Below are the code and all the weights of a small trained network. Each question names an input and a target symbol and asks about switching units off, where a switched-off unit gives its printed mean instead of its output.

import numpy as np


def w(rows, s, z=0):
    codes = np.array(rows[::2]) - 128.0
    scale = np.full(codes.shape[1], s)
    scale[-1] = z or s
    return codes * scale


def norm(h):
    return h / np.sqrt((h * h).mean(-1, keepdims=True) + 1e-5)


def f(y):
    return np.maximum(y, 0)


def softmax(a):
    e = np.exp(a - a.max(-1, keepdims=True))
    return e / e.sum(-1, keepdims=True)


def log_softmax(a):
    a = a - a.max(-1, keepdims=True)
    return a - np.log(np.exp(a).sum(-1, keepdims=True))


def net(x, mask):
    ids = ['ΘΛΞΦΩαβεπστψ'.index(c) for c in x.split()]
    T = len(ids)
    res = E[ids] + P[:T]
    u = 0
    for l in range(3):
        r = norm(res)
        for j in range(2):
            rows = slice(2 * j, 2 * j + 2)
            q, k, v = (r @ M[l][rows].T for M in (Q, K, V))
            z = softmax(np.where(np.tri(T) > 0, q @ k.T / 2**0.5, -1e9)) @ v
            o = O[l][rows]
            res = res + np.where(mask[u + j], z, o[:, -1]) @ o[:, :-1]
        u += 2
        y = f(norm(res) @ A[l][:, :-1].T + A[l][:, -1])
        res = res + np.where(mask[u : u + 4], y, B[l][:, -1]) @ B[l][:, :-1]
        u += 4
    return log_softmax(norm(res)[-1] @ U[:, :-1].T + U[:, -1])


Q, K, V, O, A, B = {}, {}, {}, {}, {}, {}
E = w([
[129,116,97,89],'Θ',
[152,110,187,186],'Λ',
[130,80,152,144],'Ξ',
[151,119,221,143],'Φ',
[117,53,115,164],'Ω',
[180,102,141,120],'α',
[130,147,191,95],'β',
[167,86,107,254],'ε',
[101,92,177,106],'π',
[33,149,155,199],'σ',
[117,152,136,137],'τ',
[116,140,78,166],'ψ',
],0.0057)
P = w([
[115,101,199,228],'0',
[85,113,241,221],'1',
[97,82,197,206],'2',
[107,54,176,193],'3',
[125,16,165,180],'4',
[143,2,163,177],'5',
[161,8,159,188],'6',
],0.00081)
Q[0] = w([
[197,1,200,127],'L0H0',
[183,19,197,130],'L0H0',
[102,21,185,119],'L0H1',
[54,208,105,125],'L0H1',
],0.0047)
K[0] = w([
[105,70,71,3],'L0H0',
[109,68,61,13],'L0H0',
[64,177,75,140],'L0H1',
[134,129,190,121],'L0H1',
],0.0069)
V[0] = w([
[22,143,118,134],'L0H0',
[114,129,30,30],'L0H0',
[113,126,121,11],'L0H1',
[186,78,89,4],'L0H1',
],0.0026)
O[0] = w([
[228,139,81,110,83],'L0H0',
[34,213,3,151,30],'L0H0',
[192,23,197,133,2],'L0H1',
[211,7,176,7,7],'L0H1',
],0.0022,0.0013)
A[0] = w([
[124,136,204,72,22],'L0N0',
[252,159,175,80,83],'L0N1',
[95,159,253,92,142],'L0N2',
[23,139,121,57,1],'L0N3',
],0.0018,0.00088)
B[0] = w([
[90,135,96,57,153],'L0N0',
[64,130,138,3,203],'L0N1',
[28,150,37,60,254],'L0N2',
[189,172,138,159,140],'L0N3',
],0.0018,0.00098)
Q[1] = w([
[165,254,119,60],'L1H0',
[99,118,72,230],'L1H0',
[96,5,15,161],'L1H1',
[161,242,185,118],'L1H1',
],0.0035)
K[1] = w([
[219,4,45,149],'L1H0',
[115,137,176,205],'L1H0',
[210,38,71,107],'L1H1',
[28,254,177,122],'L1H1',
],0.0039)
V[1] = w([
[255,116,11,119],'L1H0',
[86,180,64,243],'L1H0',
[36,107,164,136],'L1H1',
[137,131,81,241],'L1H1',
],0.0019)
O[1] = w([
[122,1,45,184,9],'L1H0',
[164,55,186,23,140],'L1H0',
[186,98,130,188,175],'L1H1',
[139,49,101,40,153],'L1H1',
],0.002,0.0013)
A[1] = w([
[218,141,21,222,195],'L1N0',
[98,141,50,248,69],'L1N1',
[72,107,27,235,44],'L1N2',
[5,195,127,185,251],'L1N3',
],0.0026,0.0013)
B[1] = w([
[39,149,88,41,192],'L1N0',
[110,164,78,2,184],'L1N1',
[139,150,57,5,178],'L1N2',
[213,158,42,97,250],'L1N3',
],0.003,0.0024)
Q[2] = w([
[120,83,185,173],'L2H0',
[158,47,176,92],'L2H0',
[65,113,127,176],'L2H1',
[120,255,74,151],'L2H1',
],0.0066)
K[2] = w([
[147,20,172,85],'L2H0',
[48,62,169,147],'L2H0',
[121,150,93,224],'L2H1',
[199,211,3,94],'L2H1',
],0.0052)
V[2] = w([
[21,107,216,32],'L2H0',
[9,93,143,251],'L2H0',
[220,149,148,215],'L2H1',
[10,132,165,134],'L2H1',
],0.0023)
O[2] = w([
[27,112,155,25,155],'L2H0',
[37,102,146,230,44],'L2H0',
[252,102,158,123,249],'L2H1',
[84,86,149,146,70],'L2H1',
],0.0025,0.00019)
A[2] = w([
[86,176,158,117,206],'L2N0',
[166,148,252,87,29],'L2N1',
[249,86,129,196,4],'L2N2',
[100,184,49,52,247],'L2N3',
],0.0028,0.0013)
B[2] = w([
[136,149,66,158,183],'L2N0',
[151,92,3,84,193],'L2N1',
[111,91,77,42,176],'L2N2',
[151,172,194,222,250],'L2N3',
],0.0029,0.0022)
U = w([
[65,107,51,65,49],'Θ',
[167,100,203,223,68],'Λ',
[93,40,191,194,80],'Ξ',
[143,135,254,143,115],'Φ',
[63,35,112,151,49],'Ω',
[207,42,130,52,254],'α',
[111,210,193,17,109],'β',
[173,87,38,236,67],'ε',
[15,91,202,63,155],'π',
[25,191,126,214,251],'σ',
[218,240,114,155,95],'τ',
[104,210,35,61,58],'ψ',
],0.0093,0.0028)

Each question gives the input, a string of symbols that net reads in full, and the target symbol t.
The units are the heads (2 rows each of Q, K, V and O) and the neurons (one row each of A and B). Each row of codes is followed by its name. A weight is (code - 128) times the scale printed after its matrix; where a second scale follows, it is the last column's (O, A, B and U).
mask holds one flag per unit, layer by layer, with each layer's heads first. A switched-off unit (its flag False) gives its mean, the last column of its rows in O or B, instead of its output. The means were averaged over made-up inputs and are rounded, as every weight is.
A unit's drop is (log p(t) with every unit on - log p(t) with that unit switched off) / (log p(t) with every unit on - log p(t) with every unit switched off).
The circuit of an input: a set's keep is (log p(t) with only the set's units on - log p(t) with every unit switched off) / (log p(t) with every unit on - log p(t) with every unit switched off). Starting from the 12 units with the biggest drops (on a tie, the unit counted first), units are removed one at a time, each time the one whose removal leaves the highest keep (on an exact tie, the one counted first), for as long as the keep stays at least 0.8.
units of the circuit, in order: the units of the circuit, biggest drop first
k most important neurons: the k neurons with the biggest drops, biggest first
top k neurons in layer l: the k neurons of layer l with the biggest drops, biggest first
drop of u: that unit's drop, to one decimal
input α Θ Ξ β τ α, target τ: units of the circuit, in order => L0H0, L2N3, L2N1
input β τ β Θ α, target β: top 2 neurons in layer 1 => L1N0, L1N3
input α Θ α ψ α α, target ψ: units of the circuit, in order => L0H0
input Θ α σ Ξ, target σ: units of the circuit, in order => L0H0, L2N3
input Θ σ α, target σ: 2 most important neurons => L1N0, L2N3
input α π α Θ, target π: top 3 neurons in layer 1 => L1N3, L1N2, L1N1
input ε ε Θ, target ε: 2 most important neurons => L2N3, L1N3
input Φ α α Θ, target α: 3 most important neurons => L1N0, L1N1, L1N3
input σ α π Θ, target π: 2 most important neurons => L1N3, L2N1
input Λ ε Θ, target ε: top 3 neurons in layer 1 => L1N3, L1N1, L1N2
input β β Θ, target β: 2 most important neurons => L1N3, L2N3
input Φ π σ Θ τ α Φ, target τ: top 2 neurons in layer 1 => L1N1, L1N3
input Θ ψ ψ Φ, target ψ: top 2 neurons in layer 2 => L2N1, L2N3
input Ω α σ Φ σ Θ, target σ: top 3 neurons in layer 2 => L2N3, L2N1, L2N2
input π α ψ Θ α, target ψ: 3 most important neurons => L1N0, L2N3, L1N3
input Λ σ τ Λ Θ, target τ: 3 most important neurons => L2N3, L1N0, L2N1
input Λ α σ Θ Λ, target σ: top 3 neurons in layer 1 => L1N3, L1N1, L1N2
input α α α Ξ Θ, target α: drop of L0H1 => 2.5
input ψ β τ, target τ: drop of L0H0 => 0.1
input σ Θ π, target σ: drop of L2H1 => 0.1
input Φ τ Θ, target τ: drop of L2H0 => 0.2
